Below are the code and all the weights of a small trained network. Each question names an input and a target symbol and asks about switching units off, where a switched-off unit gives its printed mean instead of its output.

import numpy as np


def w(rows, s, z=0):
    codes = np.array(rows[::2]) - 128.0
    scale = np.full(codes.shape[1], s)
    scale[-1] = z or s
    return codes * scale


def norm(h):
    return h / np.sqrt((h * h).mean(-1, keepdims=True) + 1e-5)


def f(y):
    return np.maximum(y, 0)


def softmax(a):
    e = np.exp(a - a.max(-1, keepdims=True))
    return e / e.sum(-1, keepdims=True)


def log_softmax(a):
    a = a - a.max(-1, keepdims=True)
    return a - np.log(np.exp(a).sum(-1, keepdims=True))


def net(x, mask):
    ids = ['ΔΛΩμξσ'.index(c) for c in x.split()]
    T = len(ids)
    res = E[ids] + P[:T]
    u = 0
    for l in range(3):
        q, k, v = (norm(res) @ M[l].T for M in (Q, K, V))
        z = softmax(np.where(np.tri(T) > 0, q @ k.T / 4**0.5, -1e9)) @ v
        res = res + np.where(mask[u], z, O[l][:, -1]) @ O[l][:, :-1]
        u += 1
        y = f(norm(res) @ A[l][:, :-1].T + A[l][:, -1])
        res = res + np.where(mask[u : u + 4], y, B[l][:, -1]) @ B[l][:, :-1]
        u += 4
    return log_softmax(norm(res)[-1] @ U[:, :-1].T + U[:, -1])


Q, K, V, O, A, B = {}, {}, {}, {}, {}, {}
E = w([
[181,111,122,167],'Δ',
[52,106,129,162],'Λ',
[87,144,192,129],'Ω',
[78,170,249,171],'μ',
[65,96,156,125],'ξ',
[102,127,200,147],'σ',
],0.016)
P = w([
[207,1,121,118],'0',
[102,183,138,211],'1',
[116,198,150,182],'2',
[107,211,143,161],'3',
[118,198,189,245],'4',
[134,164,179,248],'5',
[142,145,214,159],'6',
[87,18,184,183],'7',
[123,144,241,162],'8',
[95,49,222,108],'9',
[94,91,208,169],'10',
[61,32,206,92],'11',
[82,86,192,165],'12',
[64,71,154,133],'13',
],0.0052)
Q[0] = w([
[63,180,158,106],'L0H0',
[74,161,166,70],'L0H0',
[255,90,3,41],'L0H0',
[144,102,119,141],'L0H0',
],0.019)
K[0] = w([
[218,148,86,83],'L0H0',
[165,169,90,131],'L0H0',
[4,231,140,120],'L0H0',
[82,114,149,157],'L0H0',
],0.024)
V[0] = w([
[87,135,124,22],'L0H0',
[58,86,86,156],'L0H0',
[81,71,101,1],'L0H0',
[163,60,83,238],'L0H0',
],0.012)
O[0] = w([
[125,215,103,98,22],'L0H0',
[89,185,83,246,141],'L0H0',
[106,238,27,119,38],'L0H0',
[107,35,83,167,251],'L0H0',
],0.012,0.011)
A[0] = w([
[91,95,123,160,157],'L0N0',
[254,163,77,163,179],'L0N1',
[204,76,141,161,250],'L0N2',
[48,124,169,118,146],'L0N3',
],0.024,0.0012)
B[0] = w([
[164,141,171,98,233],'L0N0',
[254,146,154,203,157],'L0N1',
[220,183,106,196,254],'L0N2',
[160,92,140,72,200],'L0N3',
],0.018,0.014)
Q[1] = w([
[165,127,142,143],'L1H0',
[144,5,190,103],'L1H0',
[71,179,50,87],'L1H0',
[156,200,152,152],'L1H0',
],0.019)
K[1] = w([
[118,147,60,160],'L1H0',
[203,181,57,109],'L1H0',
[106,97,252,86],'L1H0',
[88,109,129,182],'L1H0',
],0.018)
V[1] = w([
[81,66,114,209],'L1H0',
[96,38,253,128],'L1H0',
[149,69,93,76],'L1H0',
[99,111,141,178],'L1H0',
],0.021)
O[1] = w([
[110,89,90,80,157],'L1H0',
[4,128,123,142,1],'L1H0',
[116,165,143,145,15],'L1H0',
[114,100,106,101,163],'L1H0',
],0.028,0.0092)
A[1] = w([
[111,153,12,158,78],'L1N0',
[81,234,73,131,4],'L1N1',
[149,174,28,85,135],'L1N2',
[135,97,3,212,5],'L1N3',
],0.022,0.0029)
B[1] = w([
[145,46,131,126,168],'L1N0',
[59,184,49,69,154],'L1N1',
[226,81,174,41,230],'L1N2',
[156,201,123,1,253],'L1N3',
],0.018,0.0039)
Q[2] = w([
[123,114,84,179],'L2H0',
[220,185,254,184],'L2H0',
[146,88,191,224],'L2H0',
[115,122,211,49],'L2H0',
],0.021)
K[2] = w([
[83,136,195,72],'L2H0',
[47,66,4,243],'L2H0',
[20,164,109,111],'L2H0',
[211,158,62,169],'L2H0',
],0.017)
V[2] = w([
[132,184,74,37],'L2H0',
[186,253,99,132],'L2H0',
[30,222,201,50],'L2H0',
[116,255,140,86],'L2H0',
],0.021)
O[2] = w([
[125,195,112,63,55],'L2H0',
[132,251,140,147,62],'L2H0',
[213,142,206,84,1],'L2H0',
[175,207,175,112,18],'L2H0',
],0.026,0.0086)
A[2] = w([
[140,208,201,103,253],'L2N0',
[253,133,69,115,73],'L2N1',
[151,190,62,57,32],'L2N2',
[56,158,35,67,153],'L2N3',
],0.028,0.0023)
B[2] = w([
[37,219,129,45,164],'L2N0',
[246,46,190,113,251],'L2N1',
[203,135,4,247,171],'L2N2',
[223,128,232,53,170],'L2N3',
],0.023,0.019)
U = w([
[90,86,248,156,73],'Δ',
[104,102,108,16,135],'Λ',
[89,188,156,99,253],'Ω',
[104,171,131,215,162],'μ',
[225,180,43,140,89],'ξ',
[95,110,97,139,85],'σ',
],0.011,0.0058)

Each question gives the input, a string of symbols that net reads in full, and the target symbol t.
The units are the heads (4 rows each of Q, K, V and O) and the neurons (one row each of A and B). Each row of codes is followed by its name. A weight is (code - 128) times the scale printed after its matrix; where a second scale follows, it is the last column's (O, A, B and U).
mask holds one flag per unit, layer by layer, with each layer's heads first. A switched-off unit (its flag False) gives its mean, the last column of its rows in O or B, instead of its output. The means were averaged over made-up inputs and are rounded, as every weight is.
A unit's drop is (log p(t) with every unit on - log p(t) with that unit switched off) / (log p(t) with every unit on - log p(t) with every unit switched off).
The circuit of an input: a set's keep is (log p(t) with only the set's units on - log p(t) with every unit switched off) / (log p(t) with every unit on - log p(t) with every unit switched off). Starting from the 12 units with the biggest drops (on a tie, the unit counted first), units are removed one at a time, each time the one whose removal leaves the highest keep (on an exact tie, the one counted first), for as long as the keep stays at least 0.8.
circuit, biggest first: the units of the circuit, biggest drop first
most important unit: the unit with the biggest drop
top k neurons: the k neurons with the biggest drops, biggest first
drop when u is switched off: that unit's drop, to one decimal
input σ Δ Ω Ω Δ Λ, target μ: circuit, biggest first -> [L2H0; L2N1]
input Δ σ Δ Ω, target σ: most important unit -> L0H0
input μ Λ ξ Λ ξ σ, target Δ: circuit, biggest first -> [L1H0; L0H0]
input Δ μ σ Λ Δ Ω Λ μ ξ Δ, target σ: circuit, biggest first -> [L2H0; L0N2; L1H0; L0H0]
input μ σ μ μ ξ ξ ξ Ω, target Δ: circuit, biggest first -> [L1H0; L0H0]
input μ ξ Λ Ω Ω Λ Λ ξ Ω ξ Λ Ω μ, target Δ: circuit, biggest first -> [L1H0; L0H0; L0N2]
input σ Δ Ω Λ σ Λ Ω μ Λ Δ, target μ: circuit, biggest first -> [L2H0; L0N2; L1H0]
input Δ Δ Δ σ σ ξ Ω Ω σ ξ Λ Λ Δ, target σ: top 2 neurons -> [L0N1; L0N2]
input Λ ξ μ Δ Λ μ ξ Λ μ Ω ξ Δ, target Λ: circuit, biggest first -> [L1H0; L0N2; L0H0]
input σ Λ Λ Ω, target μ: circuit, biggest first -> [L1H0; L2H0; L0H0; L2N1]
input Ω σ σ, target Ω: circuit, biggest first -> [L0H0; L2H0; L2N0]
input Ω μ ξ Δ Λ Λ μ Ω Λ Δ, target Ω: top 3 neurons -> [L0N2; L2N0; L0N1]
input σ ξ Λ, target μ: top 3 neurons -> [L0N2; L1N3; L2N1]
input Δ ξ σ ξ ξ Δ μ, target σ: most important unit -> L2H0
input Δ Δ ξ Δ ξ Δ ξ σ Λ Ω Λ ξ Ω μ, target σ: top 3 neurons -> [L0N1; L0N2; L2N1]
input Ω σ Λ Δ Ω μ Δ ξ ξ μ σ Ω Δ Δ, target Ω: top 4 neurons -> [L0N2; L0N1; L2N0; L1N1]
input Ω Λ ξ Ω Ω Λ Λ Λ, target Ω: top 2 neurons -> [L0N2; L2N0]
input Λ μ Δ σ μ ξ Δ, target Λ: top 3 neurons -> [L0N2; L1N3; L2N2]
input Δ σ Δ ξ Ω Λ Ω Δ ξ, target σ: top 2 neurons -> [L0N2; L2N1]
input σ ξ Ω ξ Ω, target μ: top neuron -> [L0N2]
input Δ ξ ξ Λ Δ ξ σ, target σ: top 3 neurons -> [L0N2; L2N1; L0N1]
input Ω σ Λ Ω ξ σ Δ Δ ξ Ω Ω, target Ω: top 3 neurons -> [L0N2; L2N0; L1N1]
input σ Ω μ σ, target μ: top 2 neurons -> [L0N2; L1N3]
input Ω μ ξ ξ, target Ω: top 2 neurons -> [L0N2; L2N0]
input Ω σ Δ Δ ξ Λ ξ, target Ω: top 3 neurons -> [L0N2; L2N0; L1N1]
input σ ξ Λ ξ μ, target μ: drop when L0N2 is switched off -> 0.8
input Λ σ Ω μ, target Λ: drop when L0H0 is switched off -> 1.0
input μ μ μ Ω Λ Λ μ Ω ξ ξ Ω ξ Ω, target Δ: drop when L2H0 is switched off -> 0.4
